array([[ 93,  96, 129],
       [ 88, 108, 113],
       [ 87, 115,  32],
       [102, 109,  65]])
->
[129, 108,  87]

array([[152, 105, 108],
       [ 74, 109, 139]])
->
[108, 109]

array([[ 44,  34],
       [ 49, 133],
       [121, 150],
       [148, 143],
       [ 88, 111]])
->
[34, 49]

array([[149,  79, 149],
       [ 44, 108, 154],
       [ 32,  94, 120]])
->
[149, 108,  32]

array([[ 39, 131, 128, 114],
       [ 70, 113, 112, 110],
       [ 78, 104, 104,  94],
       [ 87, 104, 103,  97],
       [ 78, 103, 102,  83]])
->
[114, 112, 104,  87]

array([[ 48, 168, 161, 168,  35],
       [ 92, 110, 109, 110,  85],
       [ 74, 119, 119, 121,  65]])
->
[ 35, 110, 119]
---
array([[ 99, 149],
       [ 65, 156]])
->
[ 99, 156]

array([[155,  51,  75, 157],
       [111,  88,  96, 111],
       [118,  77, 139, 113],
       [148,  58,  77, 150],
       [ 99,  99,  98,  99]])
->
[155,  88, 139, 150]

array([[165, 129],
       [162, 131]])
->
[165, 131]

array([[164,  92, 150],
       [135, 100, 126]])
->
[164, 100]

array([[126,  75],
       [169, 157]])
->
[126, 157]

array([[ 95, 138, 149],
       [ 36, 119, 158],
       [ 67,  92, 116],
       [ 58,  91, 124],
       [ 93, 162, 169]])
->
[ 95, 119, 116]

array([[ 39, 124, 117],
       [ 95,  84, 106]])
->
[39, 84]

array([[ 59,  41, 125, 104],
       [ 88, 134,  65,  65]])
->
[ 59, 134]

array([[ 58,  43, 115],
       [ 67,  65,  92]])
->
[58, 65]
---
array([[ 92,  92],
       [ 88,  89],
       [137, 136],
       [151, 146],
       [161, 154],
       [ 93,  97],
       [100, 104],
       [ 93,  92]])
->
array([[ 92,  89, 136, 146, 154,  97, 104,  92],
       [ 92,  88, 137, 151, 161,  93, 100,  93]])

array([[ 97, 102,  83],
       [ 99, 103,  97],
       [104, 101,  46],
       [ 90, 104, 146],
       [102,  95, 108],
       [105,  99,  87],
       [103, 107,  97],
       [ 99, 100,  98],
       [101, 101,  90],
       [ 96, 104,  93],
       [ 97, 110, 103],
       [ 96,  95, 105]])
->
array([[ 83,  97,  46, 146, 108,  87,  97,  98,  90,  93, 103, 105],
       [102, 103, 101, 104,  95,  99, 107, 100, 101, 104, 110,  95],
       [ 97,  99, 104,  90, 102, 105, 103,  99, 101,  96,  97,  96]])

array([[138, 135,  75],
       [128, 168, 133],
       [123, 114, 143],
       [ 71, 124, 141],
       [111, 142, 133],
       [109, 144,  85],
       [137, 115, 102]])
->
array([[ 75, 133, 143, 141, 133,  85, 102],
       [135, 168, 114, 124, 142, 144, 115],
       [138, 128, 123,  71, 111, 109, 137]])

array([[102, 107, 130, 125,  44, 102],
       [105,  75,  98, 112, 159,  87],
       [101, 114, 109,  91,  93,  94],
       [ 99,  96,  73,  70, 130,  96],
       [ 97, 123,  98,  89,  58, 110],
       [109, 103, 142, 114,  67,  88],
       [104, 119, 113,  87,  51,  94],
       [103,  93,  84,  78, 134,  90]])
->
array([[102,  87,  94,  96, 110,  88,  94,  90],
       [ 44, 159,  93, 130,  58,  67,  51, 134],
       [125, 112,  91,  70,  89, 114,  87,  78],
       [130,  98, 109,  73,  98, 142, 113,  84],
       [107,  75, 114,  96, 123, 103, 119,  93],
       [102, 105, 101,  99,  97, 109, 104, 103]])

array([[104, 112, 104, 125, 113, 103, 102, 113],
       [104, 113, 104, 123, 112, 103, 101, 111],
       [ 94,  90,  99,  43,  83,  95,  90,  56],
       [102, 112, 102, 134, 113, 101, 102, 120],
       [102, 112, 102, 133, 112, 101, 101, 119],
       [104, 114, 105, 116, 112, 103, 101, 105],
       [ 94,  91,  99,  41,  82,  95,  89,  54],
       [102, 112, 101, 131, 111, 101, 100, 117]])
->
array([[113, 111,  56, 120, 119, 105,  54, 117],
       [102, 101,  90, 102, 101, 101,  89, 100],
       [103, 103,  95, 101, 101, 103,  95, 101],
       [113, 112,  83, 113, 112, 112,  82, 111],
       [125, 123,  43, 134, 133, 116,  41, 131],
       [104, 104,  99, 102, 102, 105,  99, 101],
       [112, 113,  90, 112, 112, 114,  91, 112],
       [104, 104,  94, 102, 102, 104,  94, 102]])

array([[113,  94, 101,  88, 111, 139, 158, 115, 109,  90,  94],
       [ 72, 117,  69, 122, 132, 147,  85, 129, 133,  90,  96],
       [131,  91, 120, 125, 132,  64,  70,  85, 123,  67, 119],
       [118,  90, 102,  87, 110, 140, 160, 115, 109,  90,  95],
       [100,  69,  93, 147, 135,  67, 106, 104, 120,  57,  73]])
->
array([[ 94,  96, 119,  95,  73],
       [ 90,  90,  67,  90,  57],
       [109, 133, 123, 109, 120],
       [115, 129,  85, 115, 104],
       [158,  85,  70, 160, 106],
       [139, 147,  64, 140,  67],
       [111, 132, 132, 110, 135],
       [ 88, 122, 125,  87, 147],
       [101,  69, 120, 102,  93],
       [ 94, 117,  91,  90,  69],
       [113,  72, 131, 118, 100]])
